Below is a small trained network, with its code and all its weights. Each question gives an input and a target symbol and asks what happens when units are switched off, that is, made to give their printed mean instead of their output.

import numpy as np


def w(rows, s, z=0):
    codes = np.array(rows[::2]) - 128.0
    scale = np.full(codes.shape[1], s)
    scale[-1] = z or s
    return codes * scale


def norm(h):
    return h / np.sqrt((h * h).mean(-1, keepdims=True) + 1e-5)


def f(y):
    return np.maximum(y, 0)


def softmax(a):
    e = np.exp(a - a.max(-1, keepdims=True))
    return e / e.sum(-1, keepdims=True)


def log_softmax(a):
    a = a - a.max(-1, keepdims=True)
    return a - np.log(np.exp(a).sum(-1, keepdims=True))


def net(x, mask):
    ids = ['αεζθλξσφψ'.index(c) for c in x.split()]
    T = len(ids)
    res = E[ids] + P[:T]
    u = 0
    for l in range(3):
        r = norm(res)
        for j in range(2):
            rows = slice(3 * j, 3 * j + 3)
            q, k, v = (r @ M[l][rows].T for M in (Q, K, V))
            z = softmax(np.where(np.tri(T) > 0, q @ k.T / 3**0.5, -1e9)) @ v
            o = O[l][rows]
            res = res + np.where(mask[u + j], z, o[:, -1]) @ o[:, :-1]
        u += 2
        y = f(norm(res) @ A[l][:, :-1].T + A[l][:, -1])
        res = res + np.where(mask[u : u + 4], y, B[l][:, -1]) @ B[l][:, :-1]
        u += 4
    return log_softmax(norm(res)[-1] @ U[:, :-1].T + U[:, -1])


Q, K, V, O, A, B = {}, {}, {}, {}, {}, {}
E = w([
[137,150,191,130],'α',
[132,147,210,160],'ε',
[120,134,221,123],'ζ',
[51,184,101,137],'θ',
[109,173,64,44],'λ',
[83,181,62,100],'ξ',
[193,50,170,177],'σ',
[125,126,78,242],'φ',
[157,136,3,141],'ψ',
],0.0023)
P = w([
[229,255,106,113],'0',
[98,204,117,210],'1',
[72,182,150,200],'2',
[119,139,160,126],'3',
[95,129,175,117],'4',
[83,120,151,116],'5',
[71,105,144,125],'6',
[65,89,135,126],'7',
[52,76,134,120],'8',
[45,55,130,116],'9',
[24,15,138,116],'10',
[21,13,129,118],'11',
[41,19,123,173],'12',
],0.0018)
Q[0] = w([
[58,112,130,205],'0.h1',
[33,114,176,154],'0.h1',
[41,13,249,214],'0.h1',
[178,135,175,156],'0.h2',
[85,217,4,157],'0.h2',
[59,51,38,147],'0.h2',
],0.011)
K[0] = w([
[68,81,163,132],'0.h1',
[104,74,125,71],'0.h1',
[57,5,57,144],'0.h1',
[201,133,150,53],'0.h2',
[74,230,16,239],'0.h2',
[42,1,42,169],'0.h2',
],0.0092)
V[0] = w([
[115,90,17,69],'0.h1',
[167,206,95,173],'0.h1',
[254,73,92,174],'0.h1',
[65,115,70,176],'0.h2',
[111,93,91,163],'0.h2',
[156,98,150,141],'0.h2',
],0.0061)
O[0] = w([
[253,112,134,61,67],'0.h1',
[121,190,54,110,201],'0.h1',
[112,42,22,90,67],'0.h1',
[125,178,132,230,252],'0.h2',
[135,165,104,185,185],'0.h2',
[155,137,102,101,116],'0.h2',
],0.0048,0.003)
A[0] = w([
[154,212,212,91,2],'0.n1',
[161,141,131,170,60],'0.n2',
[46,10,206,74,19],'0.n3',
[142,226,3,123,121],'0.n4',
],0.0043,0.0009)
B[0] = w([
[65,164,199,104,181],'0.n1',
[136,151,127,171,169],'0.n2',
[1,71,171,139,209],'0.n3',
[157,157,165,213,253],'0.n4',
],0.0055,0.0026)
Q[1] = w([
[141,165,141,74],'1.h1',
[88,125,120,208],'1.h1',
[156,47,204,254],'1.h1',
[210,136,205,154],'1.h2',
[68,177,166,81],'1.h2',
[128,84,199,243],'1.h2',
],0.0084)
K[1] = w([
[124,142,68,71],'1.h1',
[122,86,177,138],'1.h1',
[234,19,188,253],'1.h1',
[196,33,122,162],'1.h2',
[108,142,68,17],'1.h2',
[226,83,248,111],'1.h2',
],0.0072)
V[1] = w([
[216,91,68,192],'1.h1',
[215,88,74,199],'1.h1',
[137,131,118,108],'1.h1',
[93,4,93,39],'1.h2',
[137,120,122,114],'1.h2',
[157,231,164,201],'1.h2',
],0.0023)
O[1] = w([
[28,207,136,82,119],'1.h1',
[7,215,147,72,124],'1.h1',
[147,131,114,150,105],'1.h1',
[152,216,203,250,4],'1.h2',
[116,109,113,114,108],'1.h2',
[87,55,71,22,231],'1.h2',
],0.0018,0.0022)
A[1] = w([
[185,78,203,28,174],'1.n1',
[136,89,69,73,77],'1.n2',
[221,2,171,94,3],'1.n3',
[126,27,93,76,62],'1.n4',
],0.0074,0.00068)
B[1] = w([
[168,35,186,77,251],'1.n1',
[85,127,149,73,153],'1.n2',
[106,2,138,161,195],'1.n3',
[155,35,116,106,211],'1.n4',
],0.0077,0.0016)
Q[2] = w([
[159,106,145,105],'2.h1',
[69,10,175,18],'2.h1',
[133,126,106,125],'2.h1',
[148,82,180,61],'2.h2',
[109,3,171,89],'2.h2',
[105,150,84,99],'2.h2',
],0.021)
K[2] = w([
[122,163,182,167],'2.h1',
[133,48,206,248],'2.h1',
[94,123,127,154],'2.h1',
[73,85,211,150],'2.h2',
[164,36,209,252],'2.h2',
[83,153,91,154],'2.h2',
],0.012)
V[2] = w([
[72,98,78,17],'2.h1',
[147,244,53,141],'2.h1',
[85,221,215,62],'2.h1',
[192,126,104,50],'2.h2',
[104,149,159,96],'2.h2',
[249,159,196,155],'2.h2',
],0.011)
O[2] = w([
[117,9,200,201,117],'2.h1',
[211,84,135,2,253],'2.h1',
[251,153,242,183,168],'2.h1',
[107,21,195,137,81],'2.h2',
[167,152,185,122,139],'2.h2',
[27,154,234,79,50],'2.h2',
],0.008,0.0063)
A[2] = w([
[140,166,120,176,1],'2.n1',
[187,74,155,174,159],'2.n2',
[158,144,114,52,65],'2.n3',
[105,191,10,42,71],'2.n4',
],0.013,0.0045)
B[2] = w([
[126,214,164,252,139],'2.n1',
[61,156,81,75,203],'2.n2',
[56,122,111,199,202],'2.n3',
[17,227,140,84,255],'2.n4',
],0.013,0.0092)
U = w([
[186,66,134,160,250],'α',
[216,137,19,104,216],'ε',
[152,199,124,254,130],'ζ',
[201,207,159,99,24],'θ',
[67,85,236,168,72],'λ',
[165,133,206,55,124],'ξ',
[66,52,54,210,72],'σ',
[44,213,66,64,134],'φ',
[104,23,102,43,135],'ψ',
],0.0078,0.0012)

Each question gives the input, a string of symbols that net reads in full, and the target symbol t.
The units are the heads (3 rows each of Q, K, V and O) and the neurons (one row each of A and B). Each row of codes is followed by its name. A weight is (code - 128) times the scale printed after its matrix; where a second scale follows, it is the last column's (O, A, B and U).
mask holds one flag per unit, layer by layer, with each layer's heads first. A switched-off unit (its flag False) gives its mean, the last column of its rows in O or B, instead of its output. The means were averaged over made-up inputs and are rounded, as every weight is.
A unit's drop is (log p(t) with every unit on - log p(t) with that unit switched off) / (log p(t) with every unit on - log p(t) with every unit switched off).
The circuit of an input: a set's keep is (log p(t) with only the set's units on - log p(t) with every unit switched off) / (log p(t) with every unit on - log p(t) with every unit switched off). Starting from the 12 units with the biggest drops (on a tie, the unit counted first), units are removed one at a time, each time the one whose removal leaves the highest keep (on an exact tie, the one counted first), for as long as the keep stays at least 0.8.
circuit, biggest first: the units of the circuit, biggest drop first
k most important neurons: the k neurons with the biggest drops, biggest first
k most important neurons of layer l: the k neurons of layer l with the biggest drops, biggest first
which heads matter: for each layer, one digit per head in row order, 1 if its drop is at least 0.15 and else 0, layers parted by /
input ζ ψ α, target ψ: which heads matter	11 / 10 / 00
input θ φ ξ φ φ θ ζ ζ φ ζ ζ λ α, target λ: which heads matter	10 / 00 / 11
input σ ε ψ φ θ α ε ζ ε φ φ λ, target σ: circuit, biggest first	0.h2, 0.h1, 2.h1, 2.n4
input ζ ψ ζ, target ψ: which heads matter	11 / 10 / 01
input φ ζ φ λ φ σ σ ε φ θ ψ θ σ, target ψ: 2 most important neurons	1.n3, 1.n1
input σ φ φ ε θ ξ ε θ, target σ: circuit, biggest first	0.h2, 2.h1, 0.h1, 2.n4
input α φ φ φ ε λ θ ε ζ ζ, target ζ: circuit, biggest first	2.h1, 0.h1, 2.n4
input ζ φ ζ λ φ λ σ φ ξ λ ζ α, target λ: 2 most important neurons	1.n1, 2.n4
input α ε ξ ε, target ξ: circuit, biggest first	0.h2, 0.h1, 1.n1, 2.n4
input λ φ ζ ζ φ λ α φ, target λ: circuit, biggest first	2.h2, 0.h2, 0.h1
input ξ ε φ ξ θ ζ ε ζ ζ ε λ ζ, target λ: which heads matter	11 / 00 / 10
input ξ φ σ σ θ, target ξ: 2 most important neurons	2.n4, 0.n4
input θ λ σ ζ, target σ: which heads matter	11 / 01 / 10
input ζ φ φ α ε ζ ψ ζ ξ φ ε φ, target ζ: most important neuron of layer 2	2.n4
input σ λ ζ φ φ ζ λ ξ, target σ: 3 most important neurons	1.n2, 2.n4, 0.n4
input ξ α α ε ε ψ α, target ψ: which heads matter	10 / 00 / 00
input ζ φ φ ξ λ α θ, target ζ: which heads matter	01 / 00 / 10
input ψ φ φ ξ φ σ λ ε α σ, target σ: which heads matter	11 / 00 / 10
input θ σ ε θ ζ φ φ σ φ, target θ: 2 most important neurons	2.n4, 0.n3
input ζ ζ ξ λ, target ζ: most important neuron	2.n4
input φ α ε λ ε φ ζ ζ α λ σ σ, target σ: which heads matter	10 / 00 / 10
input ε θ φ φ α ζ θ λ α θ, target ε: which heads matter	11 / 00 / 11
input θ φ α φ θ, target θ: which heads matter	01 / 00 / 10
input ε ξ θ ψ θ λ φ ε φ ξ, target ε: 2 most important neurons of layer 2	2.n4, 2.n2
input θ φ λ, target θ: which heads matter	01 / 00 / 10
input σ λ ζ ψ ψ ζ, target ψ: which heads matter	11 / 00 / 00
input ε φ ε ξ λ φ θ ζ λ φ α φ, target ε: 2 most important neurons	0.n3, 2.n4
